B, the same points and some others measured another way; then each row and its match in B:
B:
0: [  96 -230  150   29  113   73   91   70   36  -48  235   -1   96 -123
   76  182   36  243   46]
1: [ -40  363 -247  -68  -85  100  -59 -451   66  -86 -171 -150  -95   16
 -233 -105   19 -115   18]
2: [-154  148 -173   70 -163  201 -207  -41   62    8   63 -143  -59  -19
  -90  171 -109  -52  -36]
3: [  16 -251  461 -128   73   20  -17  175  -83   17  258   11   83   37
  134  124   34  100  -45]
4: [-118 -394  106  -48  192  -65 -128  136  -73  124  112  103  373   12
 -225  210  149  456   89]
5: [  91 -242  351 -155  214 -122 -243   57  154  -19  344    6  257  -54
  -15  187  120  -88   76]
6: [  59 -220  133  -71   96   80  364 -133 -151  -39   25  -14    6  -67
   23  -16  101  453   42]
7: [  79  111   98  107  -47  153    5    3  -11  -76   59  -43 -129  -42
   54  101 -127   66  -13]
8: [ -28  306  179 -235 -192   -9 -424 -286   61    6  -48 -279 -174  127
 -291  -54  -91 -503  -30]
9: [ 129  357 -389  -79   20  155  -95 -244  277 -205 -275  -56  264  282
 -299  -66  136  -18 -171]
10: [ 263  438  -83  297  286  -10  112 -160  156 -214  -67  287   83 -100
   84  -56  -40  108   92]
11: [-379   41 -385  181  122  147  207 -195  -70   62  163  170  150 -229
  195   80   89  354  116]
12: [ 181   30 -169  130  217  -50 -244 -122  339 -124  149   15  248 -204
 -211  220   52   13  184]
13: [ 148  211  153  -44  257 -173  -31 -385  204  -81  195   14   15 -237
   24  -88   17 -258  191]
14: [-349   55  154 -210 -130  110 -135  -30 -241  101   20    0   56  236
    8  -16   79    9 -134]
15: [ 245   81 -105  139   95  122  151  -31  171 -115 -105  -50   53   -6
 -152   39  -84  263  -35]
16: [-305  176    9   23  -25   79 -164  -20 -155   68   41  141   79   96
   41   50   10   51  -22]
17: [ 216  110  118  128  216 -115  -26 -292  194  -84  231  -32 -108 -391
  -10   62  -86 -116  274]
18: [ 120  167  109 -295 -201   28 -411 -332  136  -98  -57 -371 -132  104
 -396   28   18 -423  -20]
19: [   3 -252  294  -51  250 -158 -145    6   83   76  335   46  198 -201
  -19  158   49   45  172]
20: [ 225  275   36   32  -58   -3 -267 -279  221 -102   15 -246 -227 -157
 -261   61 -173 -318  120]
21: [ -68   65  248   94  258 -147   18  -37 -197   67   12  309  128  -42
   11  -42   24  295  147]
22: [ 437  105   42  -31   69   71  183 -323  293 -242   69 -250 -167 -191
  -66  -15  -52 -116   50]
23: [-363  183   -1  -69 -183  198  -33 -128 -313   41  -33   39  -88  129
   95   -7   49   85  -65]
24: [ -26   55  216  -57  -71   60 -273  155 -182   10 -188   68  104  317
 -264   78    7  194  -97]
25: [ 249   34 -311   82  271  -31  -39 -330  450 -180  178  -76  224 -306
 -185  140   94   -6  199]
26: [ 201  -27  352  286  159 -182 -601  340  245   85  251   41   69 -193
 -258  359 -325 -127  193]
27: [ 179  420  -91  175  -87  188   39 -156   18 -154 -238  -34 -207   47
 -113  -43 -170   65  -41]
28: [ -74  150  299  -25  -93  148  142   15 -279   -1  -80   50 -169  171
  132  -87  -78  150 -125]
29: [-415   93  323 -110 -156   79 -239  187 -493  178 -166  195   51  394
  -54  -12   10  217 -141]
30: [ 237  122  421    6  -82  171   65   55   10 -177  206  -98 -277  -17
  292   77 -144 -192  -94]
31: [-271  292 -185   81  -57  122 -153 -131  -97   31  -75   94   38   63
  -56   24  -12   54   -1]
32: [ 130 -187  482 -244   56 -175 -224 -190   45   41  242 -235  -94 -157
 -184   70  -18 -221  157]
33: [ -91  116 -145  -23 -185  378  210 -199   88 -181  331 -213 -214 -151
  429  128   18 -173 -100]
34: [-379  296 -344   90   -1  175   86 -193 -237   19 -193  247  137  121
   17  -66  116  352  -21]
35: [ -17   -5 -477  571   25  296   55  207  296   -2  251  -45  -23 -422
   67  414 -317  335  103]
36: [  86 -393  683 -323  141 -187 -281   83   46   62  429 -114  135  -36
  -18  148   83 -202   69]
37: [  -7  114 -173   92  180   -9   -8 -231   12  -77  -33  154  174  -93
 -116   43  127  247  153]
38: [  97 -263  113 -262  251  -78   46 -144  148  -51  148  -31  366   31
 -135   29  260  148   15]
39: [ 317  229  333  -67   13  -45 -100 -264   82 -139   -5 -156 -242  -60
 -134  -56 -107 -242   73]
40: [-109 -313  413 -119   66  -34  -79  205 -278  120   42  102  175  151
 -116  115   78  394    2]
41: [  99 -272  495 -195  131  -94 -185  155    4   29  203  -17  190  100
  -69  121   78   34  -21]
42: [ 195  152  181  -48   -7   89   93  -71    5 -102 -119  -72  -75  130
  -83  -73  -68   56 -103]
43: [-311  529 -607  284   39  215  311 -420 -146  -39 -278  232  -11  -75
   53 -160    5  382   60]
44: [-257  101  214  -68 -153  129 -209  136 -223   86  -15   32    4  259
  -11   50  -54   23 -143]
45: [  82  292  -33 -264 -200  168  -42 -524  148 -191   63 -377 -280  -32
  -18  -70   39 -467  -42]
46: [  35  402 -190  162 -110  190  -61 -113  -42 -116 -260   31  -91  119
 -163    1 -100  126  -54]
47: [ 200  243 -142   23 -108  277   94  -45  163 -185 -156 -159  -45  174
 -104    1  -72   53 -207]
48: [ 419   80  186   50   51   38 -209   70  316 -185   68 -141    4   11
 -173  158 -123 -151  -29]
49: [ 181    3  150  -48  250 -228 -248 -329  184  -67  198  -19   87 -278
 -213   91   82 -141  295]
50: [ -94   16  114 -269 -192  159  227 -389 -129   -5   37 -338 -300  -38
    9 -125   -1  -70  -44]
51: [  22   39 -519  198  204   37   -1 -302  252  -90   23   21  237 -284
 -246  159   94  288  219]
52: [ 193  175  -50  113  -91  142  -42 -206  220 -117  127 -276 -282 -250
  -61  122 -207 -175   84]
53: [ -25   96  208 -106 -104   89 -137  -58 -101  -22  -13  -76  -84  119
  -78   33  -27  -42  -56]
54: [ 209   27  240  119  215  -94 -252   68  137 -104  174  138  147  -93
  -57  185  -13  -11  135]
55: [ 210  316 -364  -72 -120  185  -92 -391  289 -221 -207 -300  -36   67
 -365  -11   28 -133  -63]
56: [ -89  -25  -90    8  124   17 -233   -1  128  -16  152   76  288   -8
  -96  177  102   67   42]
57: [  57   92  107    9  -84  139 -107   13    9  -69   23  -89  -76   52
  -56  101  -83   -9  -51]
58: [ 309 -216  294 -124  164  -74 -271  135  255 -101  150  -74  275   74
 -234  197   65  -12  -16]
59: [-214  328   57  117 -137  136  -95  -78 -203   43  -38   53 -207   18
   69    0 -156  -21   -4]
60: [-264   37   26  -25 -132  165 -221  144 -166   63  -23   43  111  225
  -68  131    8  145 -121]
61: [ -75  -64  260 -318 -105   56 -552  324  -87    8 -200   35  434  661
 -402  131  189   57 -295]
62: [ 368  -36  460 -174  129 -129 -191 -110  139 -135  123 -113   -2  -18
 -158   52   26 -179   72]
63: [ 454  221   69   58   59   86  159 -213  206 -242 -105 -141 -162  -53
 -123  -56 -103    7   -8]
64: [  54  258 -202   77  146  -37 -202 -290  188 -108    1   45  125 -114
 -189   49   52  -70  148]
65: [  61 -494   -9  144  105  238    6  520  154  -56  334   51  392    1
   94  469   63  507 -109]
66: [ 237   28  188    0  194 -120  -39 -121   39  -50 -116   44   96   -5
 -289  -26    1  188  109]
67: [-224  -17   88 -107   81  -41 -103 -208 -147   51  118   87  109  -50
   -5   41  152   74  114]
68: [ 220  -40  -58  171  220  162  112  255  193 -206   87  212  370  107
  117  186   95  353 -115]
69: [ -84    2  228   11  -82  153 -135  320 -163   41  -60   77   93  297
  -40  112  -71  225 -188]
70: [ -14  195   83  -83 -124  102 -239  -75  -19  -49  -68  -99  -43  164
 -166   42  -27 -117  -74]
71: [  16 -179  257  -76  207 -124 -259   73  122   31  269   58  278  -45
  -70  168   78  -15   80]

[ -51 -192  -44   13 -364 -122 -256  197   25 -211   33 -130  -88   41
   80  -98  -32  101 -121 -153    3  152  -10  -65   -5 -133]  3
[-145 -133  -74 -195 -325   40 -264  -88 -206 -160  -21 -124 -132  385
   -8 -402   93  165   55  -29 -330  282  -48  -50 -259 -103]  65
[-138  -82 -140  -43 -121 -157  -62   35   45 -355  -46 -123  -15  -38
   83 -211 -179   -7  -87 -104 -143   84  -68  -22   18  -31]  63
[-116  -45 -233 -215  -64  177   89  -27  109 -380   10 -107  116   14
  -51   80   99  168 -342  196  -96   29  -42    1   30 -116]  20
[ -44  -87  400  125   -3   -2 -273  -26  151  114  -65 -284   14 -106
  384    5  -39 -133  -81 -418  -27   74  186   83 -217  232]  10
[ 163  -19    9  107  287 -111  139  341 -266  202  -99  -57 -214  -46
    4 -167 -184  158  166 -129  378  -79 -116  -13  -43  -90]  28
[-175   55  -74  -87  112    3    5 -153 -243   15 -111    3 -250  328
   10 -256 -108   42  303   41  -94   49 -130  -67  -15   83]  47
[  50  -72  -29  -47  314 -208  118  371 -258  317  113 -127  -91 -133
  -39 -384 -129  -52  262   16  212   -9 -274   66  180    1]  40
[ -72   91  -79  -26  162  122   65  -10 -137   62  -75  -54 -106  133
   49   26   24  127   36  106   48  -52  -62  -21   28   28]  70
[ 106  -33   76  121  -53  -22 -132  137  -24  198   56  -87   78   49
  125    6   59    6 -212   48   53   36 -188   29   98  -13]  67
[  24  -60 -320  -49  -58  -48   51  421  -29  -95  148 -189  151 -247
  -31  -31  105  176 -307  216   56  -24 -183   45  238 -247]  32
[ -12   -8   48 -168  129   57  -29 -128 -142  269  120  -81  171  209
   -5 -337  135 -139  -60  271 -264  145 -344  110   62  114]  51
[  79  -14  291   32  186  -17  -33 -209  -93  282  -53   81  -58  327
   60 -167 -121 -198   89  -10   71   79 -267    1   15  217]  34
[-227  140 -169  -93   70   62    3 -286 -161   11  -50   45  -84  366
   24 -149   -1  -43  130  292 -275   34 -255  -46  177  138]  55
[ -31 -295  299  -80 -111 -212 -178   81  263  -75  157 -153   86 -148
  113 -156 -186 -310  -93 -274   95  164  -76   53   93  158]  21
[-465  148  -75  -57   -2   17 -109 -460   86 -245 -137  -33 -131  244
  241  -12 -128 -196  175   28 -385   10    0  -60  158  337]  61
[  46 -106  -46  167 -332   42 -229  331  -78 -209 -157 -173 -246   41
  147  139   23  435 -158 -297  215   39  236 -113 -274 -272]  30
[-156 -101  -49 -183  -14    1   30 -150   32 -373  -95  -28 -122  162
  -30 -161 -176   14   37  -83  -46   94  -21  -67  -80   26]  69
[-141 -122  -38 -480  319  400  227  199   18  -47  138 -396  117 -287
  -97   17  330  217 -122   86   96   -3  224  170 -200  -41]  26
[-103  -75   20 -111  257 -208   58  165  -29  124  134 -193   57 -224
   73 -325 -139 -246  139  -19   -3   24 -201  109  224  154]  66
[ -27  -46    1   35 -114   27 -176  209  115   88  152 -278  226 -203
  202   60  196  -20 -359   61 -105   39  -66  109  133   -8]  49
[  12   -8  121  -95  118  174   34 -189  -29   71  -44   12  -19  266
   -4   14   38    3  -70   95   45   42 -119   -5  -38   98]  31
[ -69   74  145  -55  230  199 -119   97 -238  581  110 -271   12   47
  173 -104  323   31  123  112  -81   27  -39  130  -33  144]  12
[  11   47 -142 -214  157  299  163  -81 -228   28  -60   11  -60  328
 -164  -36  172  273  -58  303   20   18 -141  -21 -103 -103]  2
[ -70  -58  -67 -114  -43   91   51 -129   53 -315  -99   19  -75  196
  -37   32  -87  100 -134   26   42   43  -46  -72  -41  -25]  44
[ -59   65  -76  -44   73   42   51 -189  -23  -28  -24   54   36  232
   12  -38  -29  -60 -108  232  -97   16 -274  -16  176   84]  1
[ -44  -33  284   41  191  122 -196  330 -182  591   94 -360 -140 -132
  249   -7  234   70  233 -202  200   -9  174  112 -101  129]  54
[ 128  -92   -4    3  -10   68  -54  362  -15  124  104 -284  164 -227
   90   -3  195  173 -338    8   92   25  -25  107  -57 -154]  17
[-296  -19  -51  -80  -99  -21 -224   50  -60   64   93 -248  -65    1
  185 -150  102  -46  136  -10 -231   91    7   33  113  114]  58
[-118   50  -50  -84  321  -17  165  -10 -103    6  -67  -87  -94  -11
   38 -163 -145  -42  170   14   43  -61 -104   20   56  117]  24
[ -36   32   98   26  152   96 -138  268 -191  509  126 -283  -13  -81
  190  -46  250   56   78   40   41   -5  -26  113   45   71]  71
[  -5   -7 -169  127 -132  -10 -169  506 -108  186  120 -304   25 -241
  174   55  219  242 -178   43   60  -34   -7   46  125 -188]  36
